Below is a small trained network, with its code and all its weights. Each question gives an input and a class and asks what happens when units are switched off, that is, made to give their printed mean instead of their output.

import numpy as np


def w(rows, s, z=0):
    codes = np.array(rows[::2]) - 128.0
    scale = np.full(codes.shape[1], s)
    scale[-1] = z or s
    return codes * scale


def norm(h):
    return h / np.sqrt((h * h).mean(-1, keepdims=True) + 1e-5)


def f(y):
    return np.maximum(y, 0)


def log_softmax(a):
    a = a - a.max(-1, keepdims=True)
    return a - np.log(np.exp(a).sum(-1, keepdims=True))


def net(x, mask):
    res = np.array(x, float).reshape(1, 5) / 4 @ E
    u = 0
    for l in range(2):
        y = f(norm(res) @ A[l][:, :-1].T + A[l][:, -1])
        res = res + np.where(mask[u : u + 15], y, B[l][:, -1]) @ B[l][:, :-1]
        u += 15
    return log_softmax(norm(res)[-1] @ U[:, :-1].T + U[:, -1])


A, B = {}, {}
E = w([
[127,129,129,128,126,128,128],'x0',
[150,145,142,1,116,137,142],'x1',
[128,129,128,129,127,128,128],'x2',
[129,159,8,128,121,139,93],'x3',
[120,143,126,129,82,16,125],'x4',
],0.0075)
A[0] = w([
[113,151,140,77,126,148,124,80],'L0N0',
[124,142,29,155,129,133,116,89],'L0N1',
[133,127,55,183,116,131,112,78],'L0N2',
[122,114,156,224,157,118,137,155],'L0N3',
[131,143,118,107,140,122,129,75],'L0N4',
[139,150,90,121,92,65,123,5],'L0N5',
[140,136,32,96,142,124,110,32],'L0N6',
[122,138,57,122,139,98,141,38],'L0N7',
[124,129,116,121,109,13,133,171],'L0N8',
[125,134,122,89,108,17,117,19],'L0N9',
[117,129,48,104,111,137,124,50],'L0N10',
[109,142,146,130,103,82,122,67],'L0N11',
[132,143,154,73,114,134,127,112],'L0N12',
[100,140,124,176,103,64,121,53],'L0N13',
[130,121,130,203,131,152,125,150],'L0N14',
],0.011,0.0029)
B[0] = w([
[199,106,125,113,124,82,119,175],'L0N0',
[98,138,144,151,198,62,187,236],'L0N1',
[101,142,140,171,191,93,154,222],'L0N2',
[144,127,98,84,57,194,78,253],'L0N3',
[144,132,135,114,133,160,119,142],'L0N4',
[64,28,106,55,145,116,33,190],'L0N5',
[177,145,126,124,59,201,109,213],'L0N6',
[81,70,81,62,113,99,87,183],'L0N7',
[173,198,174,171,63,32,54,250],'L0N8',
[27,184,212,100,152,251,125,216],'L0N9',
[174,164,125,130,65,172,150,197],'L0N10',
[152,144,89,185,118,148,234,172],'L0N11',
[76,104,89,132,152,63,185,187],'L0N12',
[247,77,74,144,159,107,144,212],'L0N13',
[50,163,167,79,98,133,140,220],'L0N14',
],0.017,0.0069)
A[1] = w([
[216,97,104,134,157,195,136,38],'L1N0',
[137,160,159,120,169,94,162,95],'L1N1',
[89,116,219,127,216,108,130,75],'L1N2',
[131,71,117,166,195,55,82,47],'L1N3',
[175,67,85,107,147,140,175,105],'L1N4',
[169,105,143,173,114,147,107,22],'L1N5',
[124,60,137,129,148,118,142,97],'L1N6',
[105,108,162,157,156,84,86,109],'L1N7',
[204,133,127,165,116,149,104,5],'L1N8',
[89,145,141,166,199,141,157,45],'L1N9',
[78,78,117,130,191,142,210,91],'L1N10',
[130,7,125,114,209,118,114,28],'L1N11',
[168,100,125,159,103,120,95,21],'L1N12',
[137,148,165,134,134,126,105,89],'L1N13',
[96,37,146,144,123,198,93,71],'L1N14',
],0.014,0.0026)
B[1] = w([
[128,184,63,87,147,129,246,184],'L1N0',
[70,113,185,134,99,84,129,213],'L1N1',
[139,120,123,190,102,77,238,220],'L1N2',
[150,210,89,89,196,28,80,214],'L1N3',
[191,132,142,134,166,201,174,227],'L1N4',
[188,73,140,174,104,113,90,157],'L1N5',
[148,113,154,68,164,137,91,171],'L1N6',
[161,152,99,109,178,139,223,204],'L1N7',
[206,54,138,183,98,146,96,189],'L1N8',
[81,85,38,193,141,166,84,193],'L1N9',
[110,83,158,161,185,240,47,254],'L1N10',
[164,67,255,25,202,108,51,195],'L1N11',
[148,114,165,210,128,143,102,176],'L1N12',
[103,10,45,121,138,170,153,181],'L1N13',
[103,167,115,61,95,71,71,197],'L1N14',
],0.02,0.005)
U = w([
[73,168,128,24,37,143,57,254],'0',
[233,72,153,216,55,117,74,113],'1',
[34,102,87,223,199,192,105,118],'2',
[157,186,61,130,219,5,107,124],'3',
[168,60,238,76,253,153,123,55],'4',
[77,122,196,168,96,47,251,89],'5',
[222,160,70,95,140,196,244,79],'6',
],0.012,0.0015)

Each question gives the input, the list of numbers given to net, and the class t.
The units are the neurons (one row each of A and B). Each row of codes is followed by its name. A weight is (code - 128) times the scale printed after its matrix; where a second scale follows, it is the last column's (A, B and U).
mask holds one flag per neuron, layer by layer. A switched-off neuron (its flag False) gives its mean, the last column of its row in B, instead of its output. The means were averaged over made-up inputs and are rounded, as every weight is.
A unit's drop is (log p(t) with every unit on - log p(t) with that unit switched off) / (log p(t) with every unit on - log p(t) with every unit switched off).
The circuit of an input: a set's keep is (log p(t) with only the set's units on - log p(t) with every unit switched off) / (log p(t) with every unit on - log p(t) with every unit switched off). Starting from the 12 units with the biggest drops (on a tie, the unit counted first), units are removed one at a time, each time the one whose removal leaves the highest keep (on an exact tie, the one counted first), for as long as the keep stays at least 0.8.
units of the circuit, in order: the units of the circuit, biggest drop first
k most important neurons: the k neurons with the biggest drops, biggest first
top k neurons in layer l: the k neurons of layer l with the biggest drops, biggest first
input [-2,0,7,-2,-7], class 0: units of the circuit, in order => [L0N1 L1N14]
input [-2,-3,3,0,1], class 1: 2 most important neurons => [L0N3 L0N13]
input [8,-4,-4,-3,1], class 1: 2 most important neurons => [L0N13 L0N9]
input [-5,8,0,0,3], class 5: units of the circuit, in order => [L0N3 L0N9 L1N2]
input [-6,2,-7,0,8], class 5: units of the circuit, in order => [L0N3 L0N9 L1N2]
input [-7,3,-5,3,-2], class 6: 2 most important neurons => [L0N8 L1N0]
input [1,-3,7,1,-3], class 2: top neuron in layer 0 => [L0N8]
input [6,4,5,-2,8], class 5: top 3 neurons in layer 0 => [L0N9 L0N3 L0N8]
input [1,-1,6,2,0], class 2: 2 most important neurons => [L0N1 L0N8]
input [-7,6,-8,1,1], class 0: 3 most important neurons => [L0N1 L0N13 L0N2]
input [8,8,-5,-7,1], class 5: 3 most important neurons => [L0N13 L0N5 L1N2]
input [-5,4,-8,5,-6], class 6: 2 most important neurons => [L0N8 L1N0]
input [5,1,5,8,-7], class 6: 4 most important neurons => [L0N6 L0N10 L0N8 L0N9]
input [6,0,0,3,1], class 3: most important neuron => [L0N1]
input [-2,1,6,6,3], class 0: top 4 neurons in layer 0 => [L0N6 L0N10 L0N9 L0N7]
input [-5,-1,4,-3,5], class 1: top 2 neurons in layer 0 => [L0N8 L0N13]
input [4,7,8,3,0], class 6: 2 most important neurons => [L0N8 L0N14]
input [0,-3,-4,3,-3], class 2: top 2 neurons in layer 0 => [L0N8 L0N1]
input [4,-4,8,-1,0], class 0: 3 most important neurons => [L0N3 L0N14 L0N8]
input [-2,5,-2,0,7], class 5: top 3 neurons in layer 0 => [L0N3 L0N9 L0N8]
input [-1,8,-6,-3,6], class 5: 2 most important neurons => [L0N9 L0N3]
input [-6,-3,-1,2,-1], class 2: top 3 neurons in layer 0 => [L0N8 L0N1 L0N2]
input [8,0,-3,-7,7], class 1: 3 most important neurons => [L0N8 L0N1 L0N14]
input [-6,-2,-3,-1,7], class 1: 3 most important neurons => [L0N8 L0N13 L0N9]
input [-6,-4,-8,1,-2], class 2: top 2 neurons in layer 0 => [L0N2 L0N8]
input [5,-7,3,-3,1], class 1: top 4 neurons in layer 0 => [L0N13 L0N9 L0N5 L0N7]
input [8,6,-8,4,-8], class 6: top neuron in layer 1 => [L1N0]
